Here is a tiny trained network, its code and every weight. The questions are about switching its units off for an input and a class, where a switched-off unit gives its printed mean instead of its output.

import numpy as np


def w(rows, s, z=0):
    codes = np.array(rows[::2]) - 128.0
    scale = np.full(codes.shape[1], s)
    scale[-1] = z or s
    return codes * scale


def f(y):
    return y / 2 * (1 + np.tanh(0.7978845608 * (y + 0.044715 * y**3)))


def log_softmax(a):
    a = a - a.max(-1, keepdims=True)
    return a - np.log(np.exp(a).sum(-1, keepdims=True))


def net(x, mask):
    res = np.array(x, float).reshape(1, 3) / 4 @ E
    y = f(res @ A[0][:, :-1].T + A[0][:, -1])
    res = res + np.where(mask, y, B[0][:, -1]) @ B[0][:, :-1]
    return log_softmax(res[-1] @ U[:, :-1].T + U[:, -1])


A, B = {}, {}
E = w([
[113,127,91,203,111,206,122,170,88,124,138],'x0',
[117,177,118,170,55,146,176,138,249,121,119],'x1',
[192,124,216,192,144,146,173,161,152,182,137],'x2',
],0.016)
A[0] = w([
[151,109,179,214,170,175,172,152,136,105,150,153],'N1',
[142,194,117,204,79,228,132,254,84,174,121,153],'N2',
[136,187,144,63,107,71,147,118,207,102,97,174],'N3',
[247,121,234,72,165,114,168,91,98,194,173,207],'N4',
[117,156,126,140,82,153,154,156,209,136,111,197],'N5',
[109,112,133,126,76,150,136,129,101,145,113,81],'N6',
[88,137,110,64,124,211,58,135,31,133,190,226],'N7',
[195,161,207,135,189,128,60,191,61,133,101,182],'N8',
[105,104,137,156,36,106,171,123,188,130,106,254],'N9',
[129,94,3,109,116,192,82,145,33,117,116,205],'N10',
[29,156,57,17,85,195,21,38,113,85,103,181],'N11',
[159,166,135,170,98,170,167,164,178,152,107,118],'N12',
[180,30,205,86,171,129,82,92,46,200,137,184],'N13',
[109,169,66,150,87,170,137,148,126,42,137,83],'N14',
],0.0089,0.0041)
B[0] = w([
[153,70,167,148,158,158,126,163,102,156,130,193],'N1',
[174,77,113,172,169,131,135,172,99,168,180,225],'N2',
[127,163,111,46,86,95,135,34,192,80,175,199],'N3',
[119,99,138,113,47,76,154,127,185,171,2,216],'N4',
[184,124,111,129,162,86,175,186,144,72,133,206],'N5',
[117,128,120,144,148,171,159,104,88,137,156,130],'N6',
[118,136,144,156,148,179,90,113,106,199,112,204],'N7',
[97,75,114,139,103,89,116,106,159,177,113,189],'N8',
[126,146,147,89,178,55,187,142,152,91,162,206],'N9',
[132,160,118,152,156,223,86,108,37,143,110,211],'N10',
[73,202,169,148,164,171,102,100,91,74,105,252],'N11',
[166,118,180,139,140,127,211,160,110,94,134,196],'N12',
[50,136,119,158,113,102,127,165,141,205,92,222],'N13',
[89,106,193,163,175,168,139,150,120,111,95,178],'N14',
],0.011,0.02)
U = w([
[157,50,70,182,149,163,83,151,58,220,227,35],'0',
[217,92,255,68,86,131,141,135,111,98,57,13],'1',
[170,85,177,164,192,102,191,229,95,98,215,138],'2',
[97,231,172,147,185,195,82,125,55,102,82,154],'3',
[66,102,154,168,67,63,116,157,108,217,51,191],'4',
[145,211,94,38,59,32,134,77,132,46,185,255],'5',
],0.0088,0.0026)

Each question gives the input, the list of numbers given to net, and the class t.
The units are the neurons (one row each of A and B). Each row of codes is followed by its name. A weight is (code - 128) times the scale printed after its matrix; where a second scale follows, it is the last column's (A, B and U).
mask holds one flag per neuron, in row order. A switched-off neuron (its flag False) gives its mean, the last column of its row in B, instead of its output. The means were averaged over made-up inputs and are rounded, as every weight is.
A unit's drop is (log p(t) with every unit on - log p(t) with that unit switched off) / (log p(t) with every unit on - log p(t) with every unit switched off).
The circuit of an input: a set's keep is (log p(t) with only the set's units on - log p(t) with every unit switched off) / (log p(t) with every unit on - log p(t) with every unit switched off). Starting from the 12 units with the biggest drops (on a tie, the unit counted first), units are removed one at a time, each time the one whose removal leaves the highest keep (on an exact tie, the one counted first), for as long as the keep stays at least 0.8.
units of the circuit, in order: the units of the circuit, biggest drop first
unit that matters most: the unit with the biggest drop
k most important neurons: the k neurons with the biggest drops, biggest first
drop when u is switched off: that unit's drop, to one decimal
input [0,0,4], class 4: unit that matters most -> N4
input [-3,1,4], class 1: units of the circuit, in order -> (N13 N2)
input [5,1,0], class 0: 2 most important neurons -> (N9 N11)
input [3,8,-6], class 2: 4 most important neurons -> (N5 N14 N9 N7)
input [-1,6,-8], class 3: 3 most important neurons -> (N11 N14 N4)
input [-5,8,7], class 2: 3 most important neurons -> (N12 N5 N9)
input [-2,1,2], class 1: 2 most important neurons -> (N13 N3)
input [-5,-1,-3], class 5: 2 most important neurons -> (N10 N3)
input [8,-8,-1], class 0: drop when N8 is switched off -> 0.1
input [5,-2,5], class 0: drop when N2 is switched off -> 0.4
input [4,-4,4], class 4: drop when N4 is switched off -> 0.7
input [-8,1,7], class 4: 2 most important neurons -> (N4 N13)
